Here is a tiny trained network, its code and every weight. The questions are about switching its units off for an input and a class, where a switched-off unit gives its printed mean instead of its output.

import numpy as np


def w(rows, s, z=0):
    codes = np.array(rows[::2]) - 128.0
    scale = np.full(codes.shape[1], s)
    scale[-1] = z or s
    return codes * scale


def f(y):
    return np.maximum(y, 0)


def log_softmax(a):
    a = a - a.max(-1, keepdims=True)
    return a - np.log(np.exp(a).sum(-1, keepdims=True))


def net(x, mask):
    res = np.array(x, float).reshape(1, 2) / 4 @ E
    y = f(res @ A[0][:, :-1].T + A[0][:, -1])
    res = res + np.where(mask, y, B[0][:, -1]) @ B[0][:, :-1]
    return log_softmax(res[-1] @ U[:, :-1].T + U[:, -1])


A, B = {}, {}
E = w([
[11,126,69],'x0',
[139,213,110],'x1',
],0.012)
A[0] = w([
[144,179,108,57],'N0',
[221,148,155,151],'N1',
[211,111,138,11],'N2',
[157,253,130,63],'N3',
[135,41,134,17],'N4',
[69,127,97,2],'N5',
[151,49,144,131],'N6',
],0.018,0.009)
B[0] = w([
[133,66,179,151],'N0',
[90,188,102,248],'N1',
[72,113,252,184],'N2',
[185,52,130,211],'N3',
[183,35,204,161],'N4',
[113,178,239,166],'N5',
[166,118,80,194],'N6',
],0.029,0.013)
U = w([
[60,159,169,60],'0',
[187,40,105,48],'1',
[101,150,1,252],'2',
],0.011)

Each question gives the input, the list of numbers given to net, and the class t.
The units are the neurons (one row each of A and B). Each row of codes is followed by its name. A weight is (code - 128) times the scale printed after its matrix; where a second scale follows, it is the last column's (A, B and U).
mask holds one flag per neuron, in row order. A switched-off neuron (its flag False) gives its mean, the last column of its row in B, instead of its output. The means were averaged over made-up inputs and are rounded, as every weight is.
A unit's drop is (log p(t) with every unit on - log p(t) with that unit switched off) / (log p(t) with every unit on - log p(t) with every unit switched off).
The circuit of an input: a set's keep is (log p(t) with only the set's units on - log p(t) with every unit switched off) / (log p(t) with every unit on - log p(t) with every unit switched off). Starting from all 7 units, units are removed one at a time, each time the one whose removal leaves the highest keep (on an exact tie, the one counted first), for as long as the keep stays at least 0.8.
units of the circuit, in order: the units of the circuit, biggest drop first
k most important neurons: the k neurons with the biggest drops, biggest first
drop of u: that unit's drop, to one decimal
input [-1,1], class 2: 2 most important neurons : N2, N5
input [0,-2], class 2: most important neuron : N3
input [-7,-7], class 0: 3 most important neurons : N2, N1, N3
input [-4,-4], class 0: 3 most important neurons : N3, N2, N1
input [-1,-1], class 2: units of the circuit, in order : N2, N3
input [-8,-5], class 0: 2 most important neurons : N2, N1
input [1,-3], class 2: 3 most important neurons : N3, N2, N4
input [-3,1], class 2: 3 most important neurons : N5, N4, N2
input [1,3], class 2: 4 most important neurons : N4, N2, N5, N0
input [6,7], class 1: 4 most important neurons : N3, N1, N2, N0
input [-8,4], class 0: 2 most important neurons : N1, N2
input [-6,-6], class 0: 3 most important neurons : N2, N1, N3
input [1,5], class 1: 2 most important neurons : N1, N3
input [3,4], class 1: 2 most important neurons : N1, N2
input [-6,1], class 0: units of the circuit, in order : N2
input [-1,3], class 2: drop of N6 : 0.0
input [1,0], class 2: drop of N4 : 0.2
input [-7,2], class 0: drop of N2 : 1.5
